m =
[[-4.00  6.92 -2.32  0.40 -0.13  2.72 -5.29 -0.25  4.24  1.59]
 [ 1.89 -0.60 -1.88 -5.71  5.83 -1.53 -2.56  1.40 -0.95  1.00]
 [-2.35  1.10 -6.88 -7.69  6.26 -2.29 -6.17 -1.16 -3.67 -1.33]
 [-1.32  1.22  2.88  6.11 -4.08  0.41  0.39 -0.30  4.23  1.16]
 [ 0.72  0.24 -2.49 -4.48  3.46 -2.62  1.40  1.35 -1.22  0.62]
 [ 3.29  3.87  4.50  0.28 -3.23 -2.07 -3.02 -0.31 -1.10 -2.23]
 [-3.30 -2.92 -0.64  4.74  1.07 -5.25 -3.03 -0.95  4.83  2.27]
 [ 2.45  2.26  3.14  1.43 -0.55 -5.20  4.10  3.13  4.54  3.12]
 [-1.46 -4.39 -2.48  0.39  1.21  2.46  6.24  0.69 -0.13  1.46]
 [-0.54  0.13  2.61  4.64 -4.73  2.52  1.29 -1.10  0.56 -0.97]
 [ 4.83 -0.85  4.75  0.10 -2.42 -3.36  1.99  0.39 -2.73 -2.09]
 [-1.34 -1.40 -0.86  0.66 -1.43  4.72 -0.49 -1.79 -2.48 -1.89]]
m[0,0]: -4.00
m[5]: [3.29, 3.87, 4.50, 0.28, -3.23, -2.07, -3.02, -0.31, -1.10, -2.23]
m[:, 6]: [-5.29, -2.56, -6.17, 0.39, 1.40, -3.02, -3.03, 4.10, 6.24, 1.29, 1.99, -0.49]
m[5,6]: -3.02
m[0,9]: 1.59
m[11,5]: 4.72
m[:, 3]: [0.40, -5.71, -7.69, 6.11, -4.48, 0.28, 4.74, 1.43, 0.39, 4.64, 0.10, 0.66]
m[3,5]: 0.41
m[:, 0]: [-4.00, 1.89, -2.35, -1.32, 0.72, 3.29, -3.30, 2.45, -1.46, -0.54, 4.83, -1.34]
m[6,4]: 1.07
m[10,0]: 4.83
m[6,6]: -3.03
m[:, 2]: [-2.32, -1.88, -6.88, 2.88, -2.49, 4.50, -0.64, 3.14, -2.48, 2.61, 4.75, -0.86]
m[:, 1]: [6.92, -0.60, 1.10, 1.22, 0.24, 3.87, -2.92, 2.26, -4.39, 0.13, -0.85, -1.40]
m[1,2]: -1.88
m[7,9]: 3.12
m[1]: [1.89, -0.60, -1.88, -5.71, 5.83, -1.53, -2.56, 1.40, -0.95, 1.00]
m[4,3]: -4.48
m[:, 8]: [4.24, -0.95, -3.67, 4.23, -1.22, -1.10, 4.83, 4.54, -0.13, 0.56, -2.73, -2.48]
m[11,0]: -1.34
m[4,1]: 0.24
m[10]: [4.83, -0.85, 4.75, 0.10, -2.42, -3.36, 1.99, 0.39, -2.73, -2.09]
m[2,2]: -6.88
m[7,2]: 3.14
m[0,3]: 0.40
m[10,8]: -2.73
m[11,2]: -0.86
m[9,3]: 4.64
m[2]: [-2.35, 1.10, -6.88, -7.69, 6.26, -2.29, -6.17, -1.16, -3.67, -1.33]
m[4,9]: 0.62
m[9,6]: 1.29
m[6,0]: -3.30
m[2,9]: -1.33
m[7,7]: 3.13
m[10,5]: -3.36

B = [[-562, -54, 297, -639, 172, -920], [84, -118, -484, 104, -324, 110], [-228, -553, 40, -723, -286, -555], [-906, 211, -132, -456, -73, 418], [215, -498, -674, 123, 508, -483], [61, -771, -99, -420, -309, 182], [337, -761, -586, -408, -749, -872]]
B[-7][-6]: -562
B[6]: [337, -761, -586, -408, -749, -872]
B[1]: [84, -118, -484, 104, -324, 110]
B[5][3]: -420
B[4][-3]: 123
B[6][0]: 337
B[2][3]: -723
B[-5][1]: -553
B[0]: [-562, -54, 297, -639, 172, -920]
B[-3][2]: -674
B[2][5]: -555
B[-7][-3]: -639
B[-1][-1]: -872
B[2][-2]: -286
B[5][0]: 61
B[4][-6]: 215
B[:, -3]: [-639, 104, -723, -456, 123, -420, -408]
B[4]: [215, -498, -674, 123, 508, -483]
B[-4]: [-906, 211, -132, -456, -73, 418]
B[:, 2]: [297, -484, 40, -132, -674, -99, -586]
B[3][5]: 418
B[-7][-5]: -54
B[5]: [61, -771, -99, -420, -309, 182]
B[1][-4]: -484
B[4][-1]: -483
